Here is a tiny trained network, its code and every weight. The questions are about switching its units off for an input and a class, where a switched-off unit gives its printed mean instead of its output.

import numpy as np


def w(rows, s, z=0):
    codes = np.array(rows[::2]) - 128.0
    scale = np.full(codes.shape[1], s)
    scale[-1] = z or s
    return codes * scale


def f(y):
    return y / 2 * (1 + np.tanh(0.7978845608 * (y + 0.044715 * y**3)))


def log_softmax(a):
    a = a - a.max(-1, keepdims=True)
    return a - np.log(np.exp(a).sum(-1, keepdims=True))


def net(x, mask):
    res = np.array(x, float).reshape(1, 7) / 4 @ E
    y = f(res @ A[0][:, :-1].T + A[0][:, -1])
    res = res + np.where(mask, y, B[0][:, -1]) @ B[0][:, :-1]
    return log_softmax(res[-1] @ U[:, :-1].T + U[:, -1])


A, B = {}, {}
E = w([
[180,88,134,94,126,156,71,63,103,47,2,175],'x0',
[209,216,212,149,100,82,132,130,157,94,183,246],'x1',
[114,98,90,175,144,178,58,109,47,238,153,164],'x2',
[223,121,162,75,196,18,95,129,70,139,137,21],'x3',
[138,180,112,176,30,206,96,131,59,124,115,73],'x4',
[145,190,77,156,207,88,210,74,47,152,108,150],'x5',
[145,69,37,178,178,161,152,165,155,68,220,91],'x6',
],0.0096)
A[0] = w([
[102,146,255,98,115,36,137,113,158,125,112,193,2],'neuron 1',
[78,148,148,148,53,200,100,160,103,168,93,126,158],'neuron 2',
[149,58,86,120,169,117,85,44,88,102,42,138,167],'neuron 3',
[86,85,56,125,147,166,138,137,239,160,173,111,73],'neuron 4',
[160,134,224,43,148,111,124,113,180,46,84,139,235],'neuron 5',
[86,67,69,134,196,116,149,198,144,143,210,87,189],'neuron 6',
[137,142,147,194,50,193,95,144,169,102,145,227,89],'neuron 7',
[177,115,160,113,90,122,120,124,126,132,69,137,71],'neuron 8',
[175,104,161,134,138,65,100,179,103,176,156,58,60],'neuron 9',
[114,122,133,195,125,109,168,159,89,168,141,167,131],'neuron 10',
[124,114,85,153,146,123,200,133,162,140,159,145,204],'neuron 11',
[141,195,149,154,191,104,169,105,86,96,139,174,153],'neuron 12',
[143,175,113,184,187,105,230,136,97,120,172,153,64],'neuron 13',
],0.0091,0.0026)
B[0] = w([
[105,157,153,65,117,87,172,186,225,213,163,174,232],'neuron 1',
[84,189,129,135,42,198,125,75,138,133,92,84,205],'neuron 2',
[127,60,75,115,202,82,31,129,93,184,50,132,221],'neuron 3',
[27,111,185,184,173,116,172,151,115,68,126,161,212],'neuron 4',
[173,113,170,32,158,121,133,217,213,116,63,105,247],'neuron 5',
[84,160,168,199,146,118,177,255,47,88,136,130,229],'neuron 6',
[132,58,126,146,68,170,21,96,179,83,223,231,251],'neuron 7',
[32,105,101,87,121,127,117,186,164,115,92,138,170],'neuron 8',
[168,108,153,173,84,98,112,128,88,147,170,67,185],'neuron 9',
[149,88,104,180,132,163,113,75,146,91,62,108,171],'neuron 10',
[116,132,90,143,128,97,198,136,102,80,125,212,193],'neuron 11',
[187,171,130,108,171,106,139,52,144,128,103,164,205],'neuron 12',
[185,155,57,150,132,68,182,55,142,82,144,163,208],'neuron 13',
],0.0077,0.015)
U = w([
[159,63,137,51,160,134,105,166,191,2,59,66,105],'0',
[128,163,220,41,108,65,160,179,208,199,150,177,94],'1',
[90,95,139,167,65,197,50,101,169,87,200,192,193],'2',
[52,178,147,131,46,194,126,72,114,167,96,64,108],'3',
[212,132,179,151,113,85,108,170,66,136,234,32,223],'4',
[201,179,96,140,170,89,190,49,135,90,151,178,120],'5',
[19,112,148,182,175,119,196,194,116,67,160,147,135],'6',
[87,81,95,129,209,118,61,102,45,247,80,151,1],'7',
],0.0093,0.0018)

Each question gives the input, the list of numbers given to net, and the class t.
The units are the neurons (one row each of A and B). Each row of codes is followed by its name. A weight is (code - 128) times the scale printed after its matrix; where a second scale follows, it is the last column's (A, B and U).
mask holds one flag per neuron, in row order. A switched-off neuron (its flag False) gives its mean, the last column of its row in B, instead of its output. The means were averaged over made-up inputs and are rounded, as every weight is.
A unit's drop is (log p(t) with every unit on - log p(t) with that unit switched off) / (log p(t) with every unit on - log p(t) with every unit switched off).
The circuit of an input: a set's keep is (log p(t) with only the set's units on - log p(t) with every unit switched off) / (log p(t) with every unit on - log p(t) with every unit switched off). Starting from the 12 units with the biggest drops (on a tie, the unit counted first), units are removed one at a time, each time the one whose removal leaves the highest keep (on an exact tie, the one counted first), for as long as the keep stays at least 0.8.
circuit, biggest first: the units of the circuit, biggest drop first
k most important neurons: the k neurons with the biggest drops, biggest first
drop when u is switched off: that unit's drop, to one decimal
input [4,-1,-7,5,-2,-3,-7], class 1: circuit, biggest first	[neuron 1]
input [-4,2,5,-1,-3,6,4], class 5: 2 most important neurons	[neuron 13; neuron 12]
input [0,8,5,-7,-2,7,-8], class 5: 4 most important neurons	[neuron 12; neuron 13; neuron 10; neuron 5]
input [-8,-5,5,3,-7,2,-8], class 4: 4 most important neurons	[neuron 9; neuron 3; neuron 4; neuron 8]
input [-8,7,2,3,7,2,-6], class 5: circuit, biggest first	[neuron 5; neuron 13]
input [-5,5,2,-7,-6,-8,7], class 6: 2 most important neurons	[neuron 4; neuron 6]
input [-1,-3,4,0,3,-2,1], class 3: circuit, biggest first	[neuron 7; neuron 2]
input [-5,-6,-1,5,-4,6,-2], class 4: 2 most important neurons	[neuron 9; neuron 4]
input [1,5,-8,1,-8,1,6], class 1: 2 most important neurons	[neuron 5; neuron 1]
input [8,-4,6,-5,-6,-7,8], class 6: 2 most important neurons	[neuron 4; neuron 6]
input [0,-2,3,2,2,-8,0], class 3: 2 most important neurons	[neuron 7; neuron 2]
input [-4,-5,8,6,5,-7,0], class 4: 2 most important neurons	[neuron 9; neuron 6]
input [0,1,2,-7,7,8,6], class 5: 4 most important neurons	[neuron 13; neuron 11; neuron 12; neuron 8]
input [8,-8,5,8,-4,-5,7], class 7: circuit, biggest first	[neuron 3]
input [7,6,-6,-5,1,8,-5], class 1: drop when neuron 1 is switched off	0.2
input [8,-4,3,3,0,-5,4], class 7: drop when neuron 3 is switched off	0.6
input [-2,1,-3,6,-1,-6,6], class 4: drop when neuron 9 is switched off	0.6
